Below is a small trained network, with its code and all its weights. Each question gives an input and a class and asks what happens when units are switched off, that is, made to give their printed mean instead of their output.

import numpy as np


def w(rows, s, z=0):
    codes = np.array(rows[::2]) - 128.0
    scale = np.full(codes.shape[1], s)
    scale[-1] = z or s
    return codes * scale


def norm(h):
    return h / np.sqrt((h * h).mean(-1, keepdims=True) + 1e-5)


def f(y):
    return np.maximum(y, 0)


def log_softmax(a):
    a = a - a.max(-1, keepdims=True)
    return a - np.log(np.exp(a).sum(-1, keepdims=True))


def net(x, mask):
    res = np.array(x, float).reshape(1, 4) / 4 @ E
    u = 0
    for l in range(4):
        y = f(norm(res) @ A[l][:, :-1].T + A[l][:, -1])
        res = res + np.where(mask[u : u + 9], y, B[l][:, -1]) @ B[l][:, :-1]
        u += 9
    return log_softmax(norm(res)[-1] @ U[:, :-1].T + U[:, -1])


A, B = {}, {}
E = w([
[118,169,13,190,195,176,179,252],'x0',
[167,155,34,42,147,35,150,175],'x1',
[168,5,84,248,112,150,116,35],'x2',
[208,146,167,100,130,62,248,208],'x3',
],0.0036)
A[0] = w([
[170,203,87,134,147,200,91,50,117],'0.n1',
[62,189,135,38,160,224,140,160,23],'0.n2',
[74,177,47,82,2,222,53,162,127],'0.n3',
[180,128,128,126,153,81,77,169,112],'0.n4',
[126,113,67,151,136,143,53,76,67],'0.n5',
[37,203,59,202,194,142,136,111,135],'0.n6',
[91,112,202,189,157,206,75,174,251],'0.n7',
[104,136,99,146,212,210,135,199,86],'0.n8',
[46,156,106,136,160,156,136,66,68],'0.n9',
],0.0038,0.0012)
B[0] = w([
[172,99,48,129,124,94,44,176,183],'0.n1',
[62,198,108,52,126,169,161,92,213],'0.n2',
[157,69,148,49,66,128,128,151,220],'0.n3',
[60,92,132,103,108,180,81,152,157],'0.n4',
[139,122,136,58,152,199,159,199,204],'0.n5',
[95,81,159,158,161,85,21,132,237],'0.n6',
[138,172,96,99,133,97,164,141,252],'0.n7',
[115,123,94,140,173,3,193,116,232],'0.n8',
[147,126,104,88,108,118,109,239,178],'0.n9',
],0.0051,0.003)
A[1] = w([
[160,116,197,117,165,83,193,166,6],'1.n1',
[217,113,121,149,52,137,165,158,96],'1.n2',
[150,102,117,157,131,147,82,138,122],'1.n3',
[192,130,174,105,160,119,62,108,188],'1.n4',
[137,155,125,52,200,188,90,129,108],'1.n5',
[129,101,136,183,123,141,189,54,152],'1.n6',
[75,147,170,108,150,131,163,175,209],'1.n7',
[185,80,72,2,140,112,207,187,254],'1.n8',
[148,129,142,159,98,103,162,169,2],'1.n9',
],0.0053,0.00064)
B[1] = w([
[121,134,168,142,72,182,75,220,184],'1.n1',
[96,217,96,218,134,253,86,111,162],'1.n2',
[195,233,151,112,183,173,158,188,160],'1.n3',
[76,156,168,160,188,104,88,181,167],'1.n4',
[175,78,175,118,81,189,101,44,180],'1.n5',
[144,168,116,65,196,131,142,166,167],'1.n6',
[120,148,71,100,162,146,192,49,187],'1.n7',
[97,133,184,187,124,208,108,91,253],'1.n8',
[158,100,107,150,107,120,101,234,152],'1.n9',
],0.0047,0.0055)
A[2] = w([
[155,205,88,155,171,155,154,134,250],'2.n1',
[143,124,177,134,94,73,70,122,186],'2.n2',
[164,138,156,126,174,157,120,94,160],'2.n3',
[160,136,151,124,81,160,159,212,168],'2.n4',
[155,122,144,109,112,139,59,132,95],'2.n5',
[172,168,162,168,108,112,209,116,104],'2.n6',
[134,141,232,108,118,48,110,55,157],'2.n7',
[253,115,74,168,110,156,99,110,96],'2.n8',
[114,132,122,112,153,127,59,151,75],'2.n9',
],0.0059,0.0018)
B[2] = w([
[113,53,159,116,130,60,73,48,255],'2.n1',
[50,144,3,199,138,119,131,172,194],'2.n2',
[78,172,90,90,175,88,137,160,193],'2.n3',
[82,72,155,116,115,154,63,121,219],'2.n4',
[112,49,131,127,139,133,124,218,201],'2.n5',
[163,90,144,82,27,190,49,196,176],'2.n6',
[109,135,81,159,148,94,226,170,226],'2.n7',
[235,151,142,30,145,86,153,115,213],'2.n8',
[163,113,204,168,133,106,97,190,188],'2.n9',
],0.0052,0.004)
A[3] = w([
[188,44,115,151,246,140,134,88,173],'3.n1',
[49,116,130,194,167,17,131,127,165],'3.n2',
[180,150,116,153,179,97,66,92,92],'3.n3',
[237,83,94,135,130,123,113,178,114],'3.n4',
[86,51,41,102,113,71,70,124,158],'3.n5',
[78,156,113,134,178,68,89,154,166],'3.n6',
[254,104,123,119,186,82,172,5,140],'3.n7',
[64,120,219,25,82,125,185,192,252],'3.n8',
[110,75,95,126,78,122,28,171,107],'3.n9',
],0.0046,0.002)
B[3] = w([
[85,198,97,74,141,70,143,75,205],'3.n1',
[144,122,87,188,146,2,238,141,186],'3.n2',
[57,156,165,132,105,149,159,106,157],'3.n3',
[79,119,147,96,90,161,140,128,188],'3.n4',
[139,142,179,177,97,128,126,190,207],'3.n5',
[125,109,137,155,75,144,214,91,194],'3.n6',
[120,184,133,70,163,185,115,64,169],'3.n7',
[183,105,86,164,154,119,97,82,253],'3.n8',
[210,111,167,168,97,169,125,122,209],'3.n9',
],0.0063,0.0061)
U = w([
[220,51,174,126,73,214,27,213,251],'0',
[120,126,93,186,138,17,219,139,8],'1',
[141,208,121,2,174,167,123,30,70],'2',
],0.0076,0.00025)

Each question gives the input, the list of numbers given to net, and the class t.
The units are the neurons (one row each of A and B). Each row of codes is followed by its name. A weight is (code - 128) times the scale printed after its matrix; where a second scale follows, it is the last column's (A, B and U).
mask holds one flag per neuron, layer by layer. A switched-off neuron (its flag False) gives its mean, the last column of its row in B, instead of its output. The means were averaged over made-up inputs and are rounded, as every weight is.
A unit's drop is (log p(t) with every unit on - log p(t) with that unit switched off) / (log p(t) with every unit on - log p(t) with every unit switched off).
The circuit of an input: a set's keep is (log p(t) with only the set's units on - log p(t) with every unit switched off) / (log p(t) with every unit on - log p(t) with every unit switched off). Starting from the 12 units with the biggest drops (on a tie, the unit counted first), units are removed one at a time, each time the one whose removal leaves the highest keep (on an exact tie, the one counted first), for as long as the keep stays at least 0.8.
circuit, biggest first: the units of the circuit, biggest drop first
most important unit: the unit with the biggest drop
top k neurons: the k neurons with the biggest drops, biggest first
k most important neurons of layer l: the k neurons of layer l with the biggest drops, biggest first
drop of u: that unit's drop, to one decimal
input [7,3,-5,-8], class 0: most important unit -> 0.n3
input [0,5,-3,2], class 2: circuit, biggest first -> 1.n8, 3.n5
input [1,-7,2,1], class 2: 3 most important neurons of layer 1 -> 1.n6, 1.n1, 1.n4
input [4,-2,3,4], class 0: top 2 neurons -> 2.n6, 1.n1
input [-5,-1,7,-4], class 2: top 2 neurons -> 2.n8, 0.n6
input [8,-3,-7,-6], class 1: top 2 neurons -> 0.n8, 0.n6
input [3,-1,5,-1], class 2: top 2 neurons -> 2.n8, 3.n7
input [-7,-2,8,7], class 2: top 3 neurons -> 2.n8, 0.n6, 1.n2
input [-8,0,6,-6], class 1: 2 most important neurons of layer 2 -> 2.n7, 2.n6
input [7,-6,-7,-2], class 1: top 4 neurons -> 0.n8, 0.n6, 0.n5, 2.n1
input [-5,0,-5,1], class 1: top 2 neurons -> 2.n7, 0.n5
input [3,-5,4,2], class 2: 2 most important neurons of layer 2 -> 2.n8, 2.n2
input [0,-1,1,0], class 2: 3 most important neurons of layer 0 -> 0.n8, 0.n3, 0.n1
input [-8,-3,-3,5], class 1: circuit, biggest first -> 2.n7
input [1,0,-2,1], class 2: 2 most important neurons of layer 0 -> 0.n2, 0.n6
input [7,8,0,8], class 0: 2 most important neurons of layer 1 -> 1.n8, 1.n1
input [5,6,2,5], class 0: drop of 1.n4 -> 0.1
input [-6,-8,1,4], class 1: drop of 2.n7 -> 0.7
input [-6,-4,7,4], class 2: drop of 0.n6 -> 1.2
input [-5,-3,-6,8], class 0: top neuron -> 1.n1
